Each row was made from one walk, in order. Every step used is in the known rows, and no mark comes twice. Write each row's walk.
Known rows:
N > Y > G > E: [-135 -104  229  223  -74  -57 -144 -112  178  -28  221  146 -443 -172
  159  156  -21   42  180   20  107 -201 -174 -192  118  418 -177  163
  138 -147 -225  324    9  -35  -51 -126   73  440   65  314  431    7
 -159  -68  351 -205 -201   56   67  341 -228   84]
T > G > E > N > Y > K > R > A > U: [ -49 -241  123  -31 -297  -80 -381  -19 -171  135  143  244 -537   45
  186   -5  208   11  272  228  157   -1   16 -214  210  398 -479  221
  233 -341 -253  238  203  -67 -193 -134  153  571  210   97  659  -11
 -360  -96  321  -79 -236 -180  320  543 -250  159]
K > R > A > T > G > E > N > D > Z: [ 121 -171   49  -12 -371   63 -231   60 -374  136  -21  103 -465  -66
  176   -9   62  -88  224  167  209   66  -96 -191  165  383 -244  134
  390 -391 -348  138   73 -141 -175  -14   89  510  333  134  567  -17
 -106   15  268  -75   24 -187  156  325 -186  331]
Y > K > H > R: [ -87   47   89  151 -148  -62   12  -79   40  -60  228  195 -368 -282
  119  274 -114   -8   71   40 -162  -33 -160  -22  231  327 -238  170
  114 -481 -108   69 -138   -2 -224 -169  147  446  223  229  443  -29
 -395  164  344 -231 -114    1  217  277 -102   38]
Y > K > H > N > B > Z: [ -66   72  185  172  -98 -147   17 -153  285   19  207   69 -471 -589
  109  274    8 -128   -1   36 -142  -78 -129  -45  186  389 -349  106
  145 -466  -94   73  -48   94 -198 -263   67  552  271  336  570  -54
 -630   43  184  -99 -104  -93  287  606 -154   35]
U > B > N > H > R > K > Y > G > E > Z: [ 102  -49  149  -17  -55 -109   35  -45  102   15  318  208 -484 -316
   91  198 -163  -29  -20  208 -110 -262 -443 -155   47  387 -249   21
  448 -324 -411  368  285 -181   38   13   58  698  -44  391  618    4
 -136 -277  231 -155  -46 -292  142  550 -266  101]
U > Y > G > E > A > T: [-232 -101  369   94  -56   15 -109 -198 -124  108   23  -15 -143  -95
  117  131  -26  173  213   86  165 -176 -188 -110  168  564  -61   51
  272 -148 -414  118   77  -29   46   -7  -11  604  138  313  369  164
  -25 -105  386 -153 -175   -8    9  317 -345  267]
D > H > Y > K: [ -90   85  198  185 -144 -277  -20  -52  220  135  240  265 -486 -268
   40  144  -71  -46  232  106 -179 -269 -249  -77  260  335 -178   74
  215 -141 -135  145 -202  -24 -235 -203   48  468   58  396  290   32
 -301   19  384 -299   -3   40  174  313 -310   61]
U > Y > K > H > N > B: [ -79   35  209  109 -160  -60  -19 -189  163   27   90   80 -379 -434
  102  262  -54  -13   41  103  -85  -74 -202    9  260  343 -275   54
  175 -515  -60  218    5   67 -200 -277   67  489  283  347  493   40
 -556   -3  246 -110 -155  -61  258  507 -234  110]
Y > G > U > B > Z: [-144   58  279  130  -81  -87   40 -297  331  -16  457  141 -468 -333
  123  288  -83   10  120   49  107 -127 -387  -27   66  597 -178  170
  109 -113 -242  253 -135   82  106  -12  103  536   43  512  449  198
 -150  -14  132 -251  -72  126  112  393 -260  120]
N > K > H > Y > A: [ -92  -17  134  288   54 -259  -57  -55  -22   24  189  108 -360 -311
   57  345  102   -1  186   60 -184 -204 -122 -233  419  310 -213   62
   13 -438 -159  177 -169 -131 -189 -225   69  447  180  415  427   40
 -452  -43  250  -98   23  -29  128  376  -16  -14]
G > U > B > N > K > H > Y > A > T > R: [-101   39  151   18 -143 -218   75 -156 -171  147  299  -85 -442 -167
 -102  373   59  -24  -75   60 -206  -43   52  -28  386  561 -167   48
   69 -311 -219 -113 -106 -126 -135  -51   96  613  119  579  544  129
 -304  -96   53    5   -5 -279   17  687 -151  117]
E > A > T > R > K > H > N > B: [ -57 -102   97  -89  -59  -33   15 -107 -281   90  -11  -96 -222 -368
  -41   24  176  -97   -4  273 -138   85 -112 -139  371  348 -203  -94
  296 -618 -164 -100  202  -75 -127 -160   81  458  339  305  493    8
 -523   99  178  124 -237 -431  271  807   21  202]
H > R > N > Y: [ -83   26  135   86 -106 -190  -11  -67   26 -167  213  119 -367    1
  139  107   -7  139 -157  181  -97  -68 -217  -15   60  191 -161   72
  249 -427  -52   91  173  -37 -180 -138  181  463  114  276  468  -69
 -378   66  231 -128  -59   47  273  393  -93    8]
G > E > N > H > R > A > T > K > Y: [ 149 -231  122    9 -136  -38 -172  115 -408   28    1   -9 -354   30
   84  115 -121 -153  161  161  -71   23  193  -47  281  268 -178   53
  525 -560 -313  -29  198 -196 -149  -80  135  589  106   31  586  -83
 -204  -66  222   19   31 -278  166  316 -203   67]
Y > A > T > K: [-103    6  219  210 -173 -184  -99  -72 -246   36  254   63 -245 -145
  -20  239 -117 -103  238  232   31    5 -102   47  451  308   53   65
  233 -360  -28   73 -199    4  -75  -83  108  445  138  184  277  118
 -263   95  281 -139   69  -47   91  328 -216   48]
K > R > A > G > U: [-127  -68  259  -66 -192   45 -177    6 -150   60  234   93 -398  -56
  149  123  181  -49  233  156  -13   79 -190  -97   85  440 -386  197
  270 -413 -206    5  -38   -7  -85 -214  175  542  200   56  496  121
 -143  309  104 -149 -216  -38  290  273   26  138]
Y > G > U > B > N: [-113   68  303  -42 -181  -81  120 -224  214    1  448   21 -468  -92
   41  272 -167    9   86   94   19 -175 -324   63  125  586 -244  181
   93 -133 -158  267 -162  174  115  -39   81  534   47  429  430  147
 -117   63  180 -230  -46  -22   60  294 -214   50]
A > G > E > U > Y > K > R > N > D > H: [-107  -60  338 -178 -306 -200 -335  -56   49  239  100  560 -497 -227
   48   11   24  128   86   46  100 -145 -276 -161   56  273 -308   50
  497 -183 -206  190  134 -306 -377 -102  164  776  137  264  613  114
 -206  -60  322 -102 -180  -18  224  467 -538   95]
Y > K > N > H > R > A > T > G: [  54  -59  -11  147 -294 -107 -166   14 -310   -1  211   94 -381    7
  188   27 -116 -133  255  337   34   21   42   94  206  368 -211  143
  370 -562 -302  -54  196   19 -232   39  169  553  180   11  603  170
 -331  135  287  -86  -12 -283  353  426 -112  154]
R > K > Y > A > U > B: [ -73   23  343   50  -35 -102  -27 -137  -21   42  360  277 -133 -322
  -66  212  105  105   66  232  -61 -177 -468  -93  290  288 -182  -14
  253 -247  -42  349  -94 -100  195 -113   88  534   54  215  388   66
 -314   -9  142 -142   79 -103   81  463 -171   72]
A > T > R > N: [ -67   71  161  -17 -199  -83   10  -15 -228   33   87  112 -199    8
   37  -37  -74   53   25  235   37  101   67  159  215  326   51   52
  245 -466  -47  -30   34   45 -167 -112  169  462  108  130  321   86
 -217  211  222   -2   48  -95   65  427 -181   45]
G > E > K > N > B > Z: [ -16   62  236   14   -6 -176   17  -82  -38   60  128  -17 -311 -277
  247  175   55  -29   72  -41  -26   19  -70  -89   54  362 -268  163
  356 -435 -196  213  155 -186 -112  -84   58  721  197  447  659  -37
 -392  -54  163   27 -136 -110  144  401 -153   96]
U > Y > A > T: [-211   53  326  185 -145  -79  -47 -172 -237    0  178  115 -155 -128
   33  221  -65  110   88  180   45  -95 -243  102  245  388  105  -28
  239 -259  -67  126  -56  -11  -54 -103   66  490  144  226  278   97
 -210   15  290 -198   57   93   26  226 -271  205]
U > Y > K > N: [ -82  111  253  118 -203 -112  -97  -70   28   61  200  171 -202 -123
  243  194  -69  141  231  203   26   -9 -120   76  126  384 -131  146
  235 -408  -51  280  -10   17 -150 -113  130  580  191  278  418   32
 -368   38  315 -248  -42  158  226  215 -343  127]
E > K > H > R > A > G > U: [-114  -96  161  -58  -90   23  -71  -29 -181  113  119  100 -356  -12
  118  187  130  -25   63   -2 -172   34 -169 -164  185  451 -425  180
  129 -468 -295 -166   65 -115 -213 -112  137  644  324  191  616  148
 -111  223  186 -168 -368 -150  256  352  172  156]
B > N > K > R > A: [ -63    3  141  -11 -209 -231  -61   23 -274  -83  285  -75 -498   46
  164  115   70 -187  229  345  -98   91 -214  -43  163  284 -158   94
  250 -595 -132  104   98   31 -188 -237  113  548  147   90  493  -29
 -470  175  153  -44   74 -116  368  275  113   86]
K > R > A > G > E > N > D > U > Y: [  40 -194  290 -107 -254   58 -233   -9 -196   44  -71  231 -291   53
  245   88  159  181   54   26  150    7 -343 -291   47  393 -351   35
  326 -376 -275  211  128 -178 -151 -196  151  734  245  138  636   77
 -180  -75  197 -146 -116  -29  243  230 -316  313]
R > N > K > Y > G > E > Z: [  21  -69  175  127  111 -194 -235   99  198  117  153  263 -382 -167
  154   40 -111   85  304  191   -8 -220 -130 -226  165  430 -219  195
  307 -453 -395  434  256 -135 -147  -79   50  749   -1  333  504  197
  -82 -221  301  -56 -109 -124  111  452 -250  -84]
E > U > B > Z: [-171   64  295  -28  -54 -168  103 -348  160  -38  356  249 -330 -315
  191  215   33  -34  -70   36   23  -95 -265 -127   86  446  -99   -2
  185 -218   12  168  -47  -86   52  -98   58  475  162  390  441   52
 -408   26  195 -118   20   88   49  223 -233   69]
A > T > K > H: [ -30   -1  126  131 -235  -51  -80  -85 -237   63   12   -5 -191 -238
   21  171  -61 -190  215   22   40   85   54  -24  371  298  -27  159
  175 -450   -7   30 -132   66  -83 -122  129  426  305   78  326   41
 -291  175  238  -97  -29 -110   -8  287 -182   38]
D > H > R > N > K > Y: [  48   16   44   91  -45 -318  -29   30    2  -74  270  201 -508   -1
   -3   18 -150  -61   56  226 -290 -118 -316   48  202  220 -122   87
  427 -482 -200  119  228 -208 -248 -120  151  641   29  303  518   66
 -303   38  156  -83   95 -112  301  389 -186  -18]
T > K > N > H: [ 149  -27   64  167 -186 -205  -74   19  -94  -18  114   21 -386  -96
  148  129 -150 -159  303  196   55   82  -31   74  358  178 -126  116
  300 -581  -15  240  -23  -56 -108 -104  204  427  139  224  485   -1
 -426  151  181    3   87  -66  231  266 -218  -77]
T > K > Y > G > U > Z: [   8  -38  179  316  -64   43 -124 -101  203   62  337   61 -492  -55
   52  284 -149   26  427   94   83  -45 -219  -99  235  533 -207  272
  197 -361 -237  364 -135   -5   66  -87  100  523   73  443  432  239
 -130  -30  319 -246 -175   58   86  271 -319   17]
H > N > K > Y > A > U: [ -75 -117  240  304   25 -195 -101    4   76   21  311   41 -346   -8
  -39  222   15   -7  -26  172 -282 -125 -189   10  421  416 -340   83
  176 -424 -159  108   45 -158  -71 -240   27  666   49  232  545   33
 -377   80  102  -71    6 -192  217  389 -190  -78]
B > N > K > R: [ -99   26  116   59 -197 -212  -18  -23 -210 -120  281  -63 -498   35
  119  157  -49 -134   84  210 -141   38 -202   51  182  325 -134  120
  241 -550  -96  154   76  -11 -147 -212  108  567  107  227  515  -72
 -446  159  142  -47   81  -89  252  195  -86   13]
N > Y > G > U: [-200  -84  219  232  -72  -54 -150 -154  222  -54  305  122 -524  -81
   67  150  -55   81  161   58   32 -142 -296 -115  142  517 -231  166
   91 -161 -170  293    8   71  -60  -79  110  428   53  394  434  122
 -186   25  285 -250 -279  118  154  314 -153   34]
H > Y > K > R > N > D > E: [ -26   84  262   51 -266 -162  -68   88  108  118  172  211 -403 -323
  126  157   56  172    2  137 -116 -131 -197 -183   70  251 -365   83
  279 -367 -146  228 -186  -38 -287 -205  121  699   95  322  491   82
 -541    2  312 -209   74   88  238  446 -276    0]
R > A > U > B > N > D > G > E > K: [  63  -45  371 -145 -240 -150  121 -137  -27  228   71    7 -466    0
   96   38   35  -41   89   -7   99  -87 -411 -196  164  346 -304   55
  199  -87 -206  218   22 -158  -18  -46   40  748  120  375  584   79
 -164  -53  214  -34   65 -272  100  459 -133  182]
D > U > Y > A: [-117  105  326  228 -100  -87   65 -230   16  -71  267  156 -271  -92
  100  253  -35  173   51  141  -23  -38 -607   -7  267  434  -59   -9
   95 -309  -80  303 -137   18  -49 -146   74  517   93  366  332  168
 -328  -38  313 -311   10  146  140  161 -328  218]
K > Y > G > U > Z: [ -64   -8  236  281   12  131  -62 -103  253   17  327  110 -443  -70
   65  232 -116  149  319   18   34 -185 -265  -91   68  598 -241  242
  172 -287 -252  357  -96  -12   92 -126   68  541   64  419  430  164
  -68   18  333 -242 -171   78   12  156 -245   55]
R > N > H > Y > G > E > D > U: [  54  -21  329  212   86  -79  -41  -11  266   79   90  296 -390 -191
    0  123  -93  252  145  -86   10 -260 -334 -235  134  292 -323   80
  202 -177 -472  250 -101    8 -122  -86    5  702 -105  489  507  156
 -258 -118  315 -127  -98  -56   37  379 -410 -110]
D > U > B > N > K > H > R > A > G > E: [  90  -21  191  -83 -201 -104   65 -148  -83    4  280  -85 -432  -93
  190  244  131 -125 -135    6 -138  -53 -292 -204  135  445 -372  117
  165 -439 -397 -121   56  -39  -58 -117  124  828  205  280  695  119
 -179   -7   54  -81  -84 -357  168  488 -169  252]
H > Y > G > U: [-166  -14  279  222  -32  -48  -24 -108  230   51  296   55 -396 -119
   81  268  -28   93  161  -14  -88 -178 -204 -141  175  568 -374  210
   72 -166 -293  240 -181  107  -49 -126   46  450   19  428  360  169
 -130   59  292 -320 -212   89   81  197 -196   -8]
E > A > U > B > Z: [-149    2  302   42  -20 -211  111 -324  146   11  164   45 -236 -206
  106  152  121  111  -63   75   58 -132 -398  -90  213  435 -190  -32
  163 -151 -129   26  -32  -32  213  -87   56  566  153  423  462   85
 -380   39  106  -14   47    0  136  471 -195  117]
K > R > N > Y > A > U > B > Z: [-147   45  280   41 -187 -319 -121 -206  106  -22  370  276 -359 -279
   -6  204  175  238 -139  187   90  -61 -440 -100   27  256 -243   46
  235 -207  -18  187   27 -171   15 -119  216  687  124  298  634   34
 -511  -54    7    2  101   21  267  802 -211   91]
T > K > H > N: [  63  -23  103  116 -193  -85   20  -47   66   77  124  -44 -347 -251
  112  293   10 -256  135   94  -90   99    6  -30  403  294 -276  216
   78 -548  -12   77 -127    1 -146 -248  108  406  329  200  415  -88
 -411  172  187 -168  -94 -132  208  364 -159   -2]
U > B > N > K > Y > A: [ -70   56  229   62  -12 -275   76 -103    6  -59  399   94 -375 -113
   28  340  -85    1   77  232 -180 -267 -254  -10  309  416  -66    5
  178 -344  -59  255  -54 -134   84 -131   29  605   63  361  523   68
 -407 -110  110  -59  266 -104  123  389  -79   24]

Write each row's walk:
[  -4   -7  314    7  -30 -109   33 -153   60   40  259  150 -418  -48
   91  194  -16   17  -54  -60  -51 -209 -330 -120  194  417 -143   40
  230 -158 -327   15  -14  -55   63  -73  -16  880   36  573  597  134
 -192  -66   62  -56  -43 -184   -5  355 -451   68] => A > G > E > D > U > B > N > K
[  10 -160  144 -119 -141   42  -50   77 -123  311  -12   96 -333  -89
  202  149  251 -154  104   74  -82  105  174 -192  291  465 -392  162
   62 -509 -304 -199   73 -267 -279 -251   73  632  373  136  638   17
 -140  143  183  -52 -331 -342  215  644   49  235] => T > R > A > G > E > K > H > N
[ -83   60  159    1 -302  -64 -200 -102    3   47  112  265 -505  -97
  158  155    2  141  189  222  202   57 -257   79  171  364 -285  211
  261 -436 -220  358  146   34 -259   -4  169  511  108  345  547  206
 -352  -77  252 -198 -139   59  364  433 -301   88] => T > G > U > Y > K > R > N > D
[ -51    5   65   94 -102 -231 -127    5 -316   64  149  170 -309 -166
  -74   75  -26   14  162  266  -20   59   53   38  434  290   45   30
  129 -609 -116   -9   12 -105 -304  -99  208  541  178  239  450  145
 -356   73  195  124   69 -198  133  673  -66   21] => Y > A > T > R > N > K > H
[-110  -65  181   27 -147 -163  -84  -20 -115  143  233  274 -392 -150
   23  147  135  204 -201   93 -236 -198 -264 -230  162  345 -343   32
  125 -349 -160  -43   52 -250 -261 -103  178  879  348  336  748  163
 -376  -28  251 -156 -146  -48  197  742  -89  146] => D > E > K > H > R > N > Y > A > G
[ -14  -80  215   58 -299 -362 -226 -137 -202  165  192  324 -312  -75
  -81  130 -105  -40  184  140   65   31 -277  -83  367  288  -29  -24
  460 -193   74  194   54 -338 -277   48  147  624  259  320  472  192
 -372  -46  303 -131  -19  -33  167  367 -444  118] => E > U > Y > A > T > K > N > D > H
[   2 -203  209  -91 -166 -178 -114  -67  -12   65  196  361 -557  -75
  104   39   86 -151  -16  -18  -66 -132 -300 -270  157  283 -351    1
  430 -157 -227  -64  110 -325 -291 -124  121  547  167  213  541   76
 -118  131  297 -137 -229 -144  221  292 -149  119] => N > D > H > R > A > G > E > U
[-196   37  382 -142 -163 -189  -28 -245  198   85  361  178 -484 -224
  157  235   26   29  -80   39  -22 -244  -50 -167   83  443 -229   46
  206 -103  -44  181   16  -80  -69  -75   18  585   84  437  528 -120
 -372 -183  359 -112 -148  -77   29  377 -355   48] => G > E > U > B > N > Y > K
[ -64 -177  220   19 -179  -56 -248  -46 -130   44  160  235 -574   58
  143  108 -101  123   93  265  -33 -118 -171   64  202  411 -306  -48
  342 -451 -359  -27  184    4 -279  -94  217  643   82  322  628  108
 -176  -24  251 -142 -167   30  401  369 -278  148] => E > N > H > R > A > G > U > Y > K
[ -13   16   56  142   -2 -326  -35   14  -68   90  167  198 -386 -207
   20  232  121   94  134  218 -148  -27    9 -151  449  267 -186   43
    6 -578 -158  110  -85 -165 -330 -204  174  457  146  433  482  121
 -504  -43  207   25   50  -86  222  703  -15  -43] => T > R > N > K > H > Y > A
[ -87  -18  304  -37  -96 -137 -229  -96    4  124  458  220 -286 -301
   82  229  257  140   90  259   17 -184 -283 -180  108  377 -297   73
  288 -215 -110  213   63 -177   56   11  219  667  183  461  588   44
 -192  -72   55 -153 -198  -73  245  665 -198  191] => R > K > N > Y > A > G > U > B
[  26  -31  272 -211 -198  -82  153 -158 -258  210   66  -63 -381 -211
   55   -1   94  -34   62  202   88  -35 -288 -185  208  412  -34 -105
  359 -150 -284   69  131 -217   21   84   78  619  115  545  495  -11
 -202 -169  237    5   68 -343  120  723 -271  339] => U > B > N > D > G > E > A > T > R > K
[  -6 -121  253   15 -196 -108 -243   -5 -118   93    0   17 -216  -64
   -1   71  -57  167  212   93  203   55 -348 -300  221  391 -283  161
  355 -383 -416  153    9  -95  -99   52  116  790  111  211  564  282
 -206  -67  300  -32 -134 -258  229  539 -335  107] => Y > G > E > A > T > K > R > N > D > U
[  48   17  185  127 -157 -311  -12 -163  482  132  349  241 -517 -344
   54  275  -18   50  103  -92   13 -239 -410 -217    3  520 -382  181
  261   86 -257  269  -84 -201  -60   34  123  683  103  662  599  186
 -213 -127   78 -274  -33   47  197  553 -344  133] => K > N > D > H > Y > G > U > B > Z
[ -43 -235  192  203 -166 -171 -260  -93  100  153  293  292 -654  -56
 -100   91  -75  -65  183   72  -34    3 -509  -43  226  339 -286  165
  410 -134 -464  185  193 -311 -247 -150   33  865   36  519  626  127
 -229  -12  116 -130 -279 -137  282  558 -597  118] => A > U > Y > G > E > D > H > N > K > R
[-143   22  328 -181 -205 -105   77 -299 -212  142  398  100 -333 -110
   64  250   34 -112  -30   84   71 -197   22  -17  260  586 -183  104
  218 -105 -148  101  -23  -79   74   54  -18  561  172  296  496   99
 -160 -107  295  -88    0 -309 -145  333 -361  142] => Y > A > T > G > E > U > B > N
[ -22   38  324   44 -237 -279   36 -118  121  106  189   49 -432 -148
   28  165    1   26   22  186  -47 -261 -203  -35  243  288 -326  -71
  170 -210 -168   43 -137  170  -25 -187   57  565  -24  229  471   62
 -432   14  203  -38  154 -174  171  516 -155   -7] => R > A > U > B > N > H > Y > K
[-137  158  249   76 -117 -288  -85  -69  134    8  227  164 -392 -457
  115  212   73  150   23  153 -108  -79 -195 -140   -3  273 -365   92
  338 -460 -180  185  -27   55 -219 -231  120  639   86  337  578   76
 -662  -44  175  -58   26   27  349  651 -180  -16] => H > Y > K > R > N > B > Z
[ -39  -43   48   21 -229   96  -16 -140 -310   22  166  -58 -380  -60
  107  148  115 -206  121   71  -30  137  -18   -2  218  506 -320  268
  175 -452 -289 -125  110   95 -142   -6  134  419  315   89  476  152
 -156  194  207 -201 -264 -237  163  326   35  209] => K > H > R > A > T > G > U
[ -81  -64  168  162   42 -238 -157   69  -97  -58  329  255 -303   22
   37  203  -28  166  -31  248 -257 -217 -178  -46  256  332 -246   58
  297 -521 -259   23  119 -203 -140 -135  158  741   72  202  643  194
 -263   39  111  -65   73  -86  291  500  -97  -54] => H > R > N > K > Y > A > G
